Here is a tiny trained network, its code and every weight. The questions are about switching its units off for an input and a class, where a switched-off unit gives its printed mean instead of its output.

import numpy as np


def w(rows, s, z=0):
    codes = np.array(rows[::2]) - 128.0
    scale = np.full(codes.shape[1], s)
    scale[-1] = z or s
    return codes * scale


def norm(h):
    return h / np.sqrt((h * h).mean(-1, keepdims=True) + 1e-5)


def f(y):
    return y / 2 * (1 + np.tanh(0.7978845608 * (y + 0.044715 * y**3)))


def log_softmax(a):
    a = a - a.max(-1, keepdims=True)
    return a - np.log(np.exp(a).sum(-1, keepdims=True))


def net(x, mask):
    res = np.array(x, float).reshape(1, 3) / 4 @ E
    u = 0
    for l in range(2):
        y = f(norm(res) @ A[l][:, :-1].T + A[l][:, -1])
        res = res + np.where(mask[u : u + 4], y, B[l][:, -1]) @ B[l][:, :-1]
        u += 4
    return log_softmax(norm(res)[-1] @ U[:, :-1].T + U[:, -1])


A, B = {}, {}
E = w([
[88,40,126,102,123,91,58,204,118,246,79],'x0',
[85,78,72,147,139,198,179,217,254,85,88],'x1',
[182,151,103,114,238,160,185,63,124,110,172],'x2',
],0.0086)
A[0] = w([
[93,114,191,107,154,94,135,150,135,152,161,56],'0.n1',
[53,153,139,146,23,182,108,93,174,13,114,1],'0.n2',
[114,190,174,105,3,42,77,95,73,120,37,50],'0.n3',
[41,231,168,221,6,88,102,63,163,34,84,62],'0.n4',
],0.0064,0.0054)
B[0] = w([
[169,54,104,14,116,220,102,142,153,117,113,113],'0.n1',
[76,99,81,162,234,95,113,152,201,168,67,193],'0.n2',
[146,143,9,109,210,130,195,113,173,121,62,254],'0.n3',
[142,108,136,38,155,190,133,134,127,213,154,243],'0.n4',
],0.011,0.0045)
A[1] = w([
[125,126,69,111,96,5,66,188,116,104,3,48],'1.n1',
[75,106,240,173,17,130,77,255,112,79,95,71],'1.n2',
[160,140,154,17,121,159,84,139,90,239,132,13],'1.n3',
[144,120,123,110,177,154,136,184,158,180,135,3],'1.n4',
],0.0085,0.0031)
B[1] = w([
[78,144,188,212,66,105,77,129,137,168,112,255],'1.n1',
[195,187,182,187,130,41,137,97,70,82,180,205],'1.n2',
[177,138,81,44,205,247,150,145,143,102,131,230],'1.n3',
[99,54,121,181,176,124,38,108,130,208,121,224],'1.n4',
],0.014,0.0058)
U = w([
[181,123,1,30,191,188,202,132,174,77,102,98],'0',
[15,31,105,154,162,103,42,148,180,184,71,32],'1',
[174,193,189,188,42,35,108,61,48,47,229,253],'2',
],0.0099,0.0038)

Each question gives the input, the list of numbers given to net, and the class t.
The units are the neurons (one row each of A and B). Each row of codes is followed by its name. A weight is (code - 128) times the scale printed after its matrix; where a second scale follows, it is the last column's (A, B and U).
mask holds one flag per neuron, layer by layer. A switched-off neuron (its flag False) gives its mean, the last column of its row in B, instead of its output. The means were averaged over made-up inputs and are rounded, as every weight is.
A unit's drop is (log p(t) with every unit on - log p(t) with that unit switched off) / (log p(t) with every unit on - log p(t) with every unit switched off).
The circuit of an input: a set's keep is (log p(t) with only the set's units on - log p(t) with every unit switched off) / (log p(t) with every unit on - log p(t) with every unit switched off). Starting from all 8 units, units are removed one at a time, each time the one whose removal leaves the highest keep (on an exact tie, the one counted first), for as long as the keep stays at least 0.8.
units of the circuit, in order: the units of the circuit, biggest drop first
most important unit: the unit with the biggest drop
top k neurons: the k neurons with the biggest drops, biggest first
k most important neurons of layer l: the k neurons of layer l with the biggest drops, biggest first
drop of u: that unit's drop, to one decimal
input [-2,-1,4], class 2: most important unit -> 1.n3
input [6,1,-2], class 2: units of the circuit, in order -> (0.n4, 1.n2, 0.n3)
input [-7,5,0], class 1: units of the circuit, in order -> (0.n2, 1.n3)
input [-8,8,-7], class 1: top 2 neurons -> (0.n2, 1.n3)
input [8,2,0], class 2: top 4 neurons -> (0.n3, 1.n2, 0.n4, 0.n2)
input [1,-5,3], class 0: top 2 neurons -> (1.n1, 1.n2)
input [2,-7,1], class 0: 3 most important neurons of layer 1 -> (1.n2, 1.n4, 1.n3)
input [2,3,-1], class 2: top 2 neurons -> (0.n3, 1.n2)
input [1,4,6], class 1: 3 most important neurons of layer 1 -> (1.n3, 1.n4, 1.n2)
input [-3,6,0], class 1: top 3 neurons -> (0.n2, 1.n3, 0.n3)
input [3,8,7], class 1: top 2 neurons -> (1.n4, 1.n3)
input [-8,-6,0], class 0: top 3 neurons -> (0.n4, 1.n1, 1.n2)
input [5,-4,1], class 0: top 2 neurons -> (1.n3, 0.n2)
input [-7,4,-5], class 1: units of the circuit, in order -> (0.n2)
input [-2,-3,8], class 2: top 3 neurons -> (1.n3, 0.n4, 0.n3)
input [-2,0,-5], class 0: top 2 neurons -> (0.n4, 1.n1)
input [-4,-8,-7], class 0: drop of 0.n4 -> 0.2
input [3,3,-6], class 2: drop of 1.n2 -> 0.2
input [5,3,-5], class 2: drop of 1.n2 -> 0.2
input [-6,-2,-6], class 0: units of the circuit, in order -> (0.n4)
